Look-ups in named tables: a row name and a column name give one cell, copied from the table.

zelebog =
	zer	nulonuz	fik	riv
gizil	28.6	-20.0	38.5	67.2
lir	-2.0	31.7	5.2	43.5
sib	3.6	31.7	5.2	47.5
bolu	-34.1	-81.3	26.3	42.6
sobu	37.8	-31.4	62.2	48.2
razoke	-34.1	-81.4	28.4	39.4
kod	-14.9	-27.6	18.8	33.8
basog	37.8	-31.4	62.2	48.9
zoko	19.5	-56.9	64.3	80.1
vur	-33.6	-81.4	32.4	36.2
gapig	-12.9	-75.5	41.7	80.4
nimutes	-8.4	-15.0	7.8	62.2
derepi	-7.4	-77.9	64.4	33.8
mirose	12.2	-16.1	21.9	72.4

fik of mirose = 21.9
nulonuz of bolu = -81.3
fik of derepi = 64.4
riv of bolu = 42.6
fik of gapig = 41.7
zer of bolu = -34.1
riv of vur = 36.2
nulonuz of nimutes = -15.0
nulonuz of kod = -27.6
zer of mirose = 12.2
nulonuz of gapig = -75.5
zer of sib = 3.6
zer of kod = -14.9

peri =
|  | lonomep | suvir | vilikid | zinibu | fip | lin | tep | torefi |
|---|---|---|---|---|---|---|---|---|
| lop | 20667 | 40784 | 69767 | 47765 | 37835 | 33602 | 37055 | 71239 |
| nevoz | 19494 | 62160 | 21993 | 31197 | 49755 | 61055 | 16269 | 54585 |
| pamazuf | 65904 | 21457 | 44394 | 38228 | 21371 | 16627 | 55038 | 15145 |
| pidasil | 48577 | 56561 | 47704 | 3028 | 27070 | 61287 | 44734 | 41064 |
| likalel | 36948 | 49075 | 30956 | 80403 | 30043 | 51096 | 37824 | 53161 |
| vileb | 32310 | 9052 | 9134 | 48470 | 31229 | 41363 | 53058 | 13296 |
| vuler | 19681 | 40035 | 48745 | 70577 | 26853 | 32504 | 7163 | 36647 |
| dasozor | 38381 | 58038 | 62599 | 28083 | 48035 | 33518 | 33398 | 72256 |
| vab | 59329 | 69686 | 53935 | 50507 | 27619 | 35606 | 17964 | 42318 |
| movo | 70822 | 30187 | 39768 | 39472 | 20659 | 22360 | 48786 | 10135 |
| dob | 17273 | 30514 | 49724 | 65190 | 15049 | 61048 | 46133 | 47704 |
| sizen | 61330 | 29507 | 22672 | 7567 | 38598 | 31966 | 57378 | 16725 |

What is the zinibu of dob in peri? 65190
What is the lonomep of dasozor in peri? 38381
What is the tep of pamazuf in peri? 55038
What is the lonomep of lop in peri? 20667
What is the lonomep of dob in peri? 17273
What is the vilikid of pidasil in peri? 47704
What is the zinibu of lop in peri? 47765
What is the suvir of vuler in peri? 40035
What is the suvir of vileb in peri? 9052
Which row has the largest lin? pidasil

Table fes
columns: dapibup, fuv, nipirub, vud, sol, zur, zit, peri
rusal: [0.3, 0.3, 0.4, 0.4, 0.5, 0.2, 0.5, 0.3]
kuf: [0.4, 0.4, 0.3, 0.4, 0.8, 0.4, 0.5, 0.6]
dek: [0.5, 0.5, 0.4, 0.6, 0.6, 0.6, 0.3, 0.4]
bopuzed: [0.4, 0.5, 0.6, 0.4, 0.5, 0.4, 0.3, 0.6]

bopuzed, nipirub -> 0.6
bopuzed, vud -> 0.4
kuf, peri -> 0.6
bopuzed, fuv -> 0.5
kuf, fuv -> 0.4
bopuzed, dapibup -> 0.4
kuf, zit -> 0.5
kuf, vud -> 0.4
kuf, zur -> 0.4
bopuzed, sol -> 0.5
rusal, nipirub -> 0.4
dek, zur -> 0.6
rusal, zur -> 0.2

desun =
|  | feve | laviv | pemozig | mifar | vuz | kezutos | tosi | big | zab | fofa |
|---|---|---|---|---|---|---|---|---|---|---|
| von | 0.476 | 0.378 | 0.557 | 0.461 | 0.367 | 0.419 | 0.706 | 0.499 | 0.450 | 0.557 |
| dibib | 0.517 | 0.585 | 0.503 | 0.308 | 0.607 | 0.523 | 0.688 | 0.406 | 0.635 | 0.804 |
| vurov | 0.563 | 0.187 | 0.373 | 0.330 | 0.488 | 0.442 | 0.670 | 0.543 | 0.478 | 0.544 |
| dumore | 0.435 | 0.530 | 0.409 | 0.699 | 0.092 | 0.412 | 0.992 | 0.603 | 0.529 | 0.536 |
| sevuke | 0.558 | 0.368 | 0.469 | 0.306 | 0.561 | 0.472 | 0.687 | 0.471 | 0.557 | 0.700 |
| rel | 0.519 | 0.576 | 0.174 | 0.931 | 0.306 | 0.727 | 0.515 | 0.124 | 0.156 | 0.221 |
| marisaz | 0.500 | 0.682 | 0.501 | 0.326 | 0.615 | 0.529 | 0.701 | 0.360 | 0.587 | 0.844 |
| lufam | 0.372 | 0.419 | 0.680 | 0.332 | 0.532 | 0.512 | 0.647 | 0.622 | 0.465 | 0.621 |
| fadopo | 0.508 | 0.339 | 0.455 | 0.296 | 0.545 | 0.486 | 0.689 | 0.535 | 0.596 | 0.643 |
| lipu | 0.448 | 0.954 | 0.551 | 0.324 | 0.709 | 0.554 | 0.705 | 0.323 | 0.742 | 0.995 |

What is the pemozig of vurov in desun? 0.373
What is the vuz of lufam in desun? 0.532
What is the tosi of dibib in desun? 0.688
What is the pemozig of dibib in desun? 0.503
What is the laviv of marisaz in desun? 0.682
What is the laviv of sevuke in desun? 0.368
What is the pemozig of dumore in desun? 0.409
What is the fofa of von in desun? 0.557
What is the tosi of lufam in desun? 0.647
What is the zab of sevuke in desun? 0.557
What is the tosi of von in desun? 0.706
What is the mifar of marisaz in desun? 0.326
What is the mifar of rel in desun? 0.931
What is the laviv of fadopo in desun? 0.339
What is the fofa of dibib in desun? 0.804

guseti.tsv
	sez	nurek	lavasi	zegapab	muz	pur
pefofez	0.02	0.05	0.77	0.12	0.09	0.45
gis	0.01	-0.16	-0.15	-0.10	-0.14	-0.04
vamimo	-0.33	-0.02	0.24	0.01	0.07	-0.03
pob	0.70	-0.19	-0.08	-0.09	-0.35	0.40
zel	0.11	-0.44	-0.80	-0.40	-0.27	-0.31
gir	0.17	-0.27	-0.49	-0.46	-0.16	-0.24
fisona	0.00	-0.33	-0.78	-0.51	-0.19	-0.48

vamimo, nurek => -0.02
vamimo, pur => -0.03
pefofez, lavasi => 0.77
zel, lavasi => -0.80
pefofez, nurek => 0.05
pefofez, sez => 0.02
vamimo, muz => 0.07
gis, sez => 0.01
fisona, muz => -0.19
gis, pur => -0.04
fisona, zegapab => -0.51
gir, muz => -0.16
zel, sez => 0.11
pob, zegapab => -0.09
gir, lavasi => -0.49

foz:
,rol,dos,nefaka,gazife,daf,peg
labut,-73,-15,-22,25,-32,-30
zomomi,-63,-24,-35,4,-34,-41
tegave,-86,-11,-34,62,-40,-39

nefaka of zomomi = -35
nefaka of tegave = -34
rol of zomomi = -63
daf of zomomi = -34
rol of labut = -73
daf of labut = -32
peg of tegave = -39
daf of tegave = -40
rol of tegave = -86
dos of tegave = -11

kufini:
|  | ged | vunosev | rad |
|---|---|---|---|
| tozekar | 61.56 | 88.20 | 82.53 |
| vod | 74.48 | 56.52 | 56.32 |
| rusifen | 86.53 | 89.69 | 72.05 |
| dos | 50.16 | 38.89 | 21.01 |
| logi | 65.47 | 73.16 | 64.85 |
| sov | 65.22 | 68.38 | 71.86 |
| ranapuz | 66.94 | 51.45 | 77.45 |
| nebe | 56.60 | 58.68 | 62.82 |
| zor | 60.41 | 62.69 | 64.28 |
| niniv | 78.09 | 91.31 | 58.57 |
| peki | 59.50 | 77.03 | 79.27 |

rad of nebe = 62.82
rad of sov = 71.86
ged of niniv = 78.09
vunosev of tozekar = 88.20
ged of peki = 59.50
rad of peki = 79.27
vunosev of zor = 62.69

pitinuv.csv
,lemal,farefek,sanumap,razot,ralekeb,ran,luvol,vuvoz,kilubu,bez
kofake,351,76,209,238,127,474,-4,231,-663,-105
vem,355,218,607,430,-19,685,137,344,-748,374
palizo,374,143,112,265,138,332,270,101,-401,227
salob,64,-250,267,77,-182,291,169,-335,-493,68
zor,-364,-454,-20,-199,-520,-124,3,-480,-319,-43

zor, vuvoz -> -480
zor, lemal -> -364
salob, farefek -> -250
salob, kilubu -> -493
kofake, ran -> 474
salob, vuvoz -> -335
palizo, bez -> 227
vem, razot -> 430
salob, bez -> 68
palizo, ran -> 332
vem, vuvoz -> 344
kofake, bez -> -105
kofake, luvol -> -4
kofake, sanumap -> 209
palizo, lemal -> 374

famezom:
	vep	boko
sosut	169	46
finobam	184	94
zat	122	202
zakek	254	92

zat, vep: 122
finobam, boko: 94
zat, boko: 202
zakek, vep: 254
sosut, boko: 46
sosut, vep: 169
zakek, boko: 92

zetafu
columns: dis, vuvata, pavoger, vabede, beza, nepeni, tur, bopepev, vigeruv, kekib
nub: [87.3, 63.5, 22.1, 78.7, 69.9, 57.8, 72.2, 93.8, 63.3, 56.7]
darepad: [67.8, 50.4, 32.7, 41.5, 78.5, 64.0, 57.4, 77.0, 52.9, 46.6]
zenu: [64.6, 61.8, 68.4, 59.4, 59.9, 66.2, 61.6, 59.3, 55.6, 53.9]
fet: [73.5, 48.1, 57.4, 45.7, 49.1, 48.8, 56.2, 55.5, 64.0, 55.9]
fuf: [73.5, 63.0, 48.6, 50.6, 69.5, 41.4, 36.6, 69.0, 40.7, 57.3]
sulapoz: [64.2, 68.7, 53.1, 59.0, 48.4, 52.9, 69.4, 45.8, 59.0, 68.5]
lasi: [38.2, 65.4, 52.3, 69.0, 64.9, 62.2, 57.3, 59.2, 52.5, 62.5]

bopepev of fet = 55.5
kekib of sulapoz = 68.5
beza of darepad = 78.5
vabede of lasi = 69.0
nepeni of fet = 48.8
kekib of lasi = 62.5
tur of fet = 56.2
bopepev of nub = 93.8
vigeruv of lasi = 52.5
tur of zenu = 61.6
bopepev of lasi = 59.2
Row with the largest vabede: nub

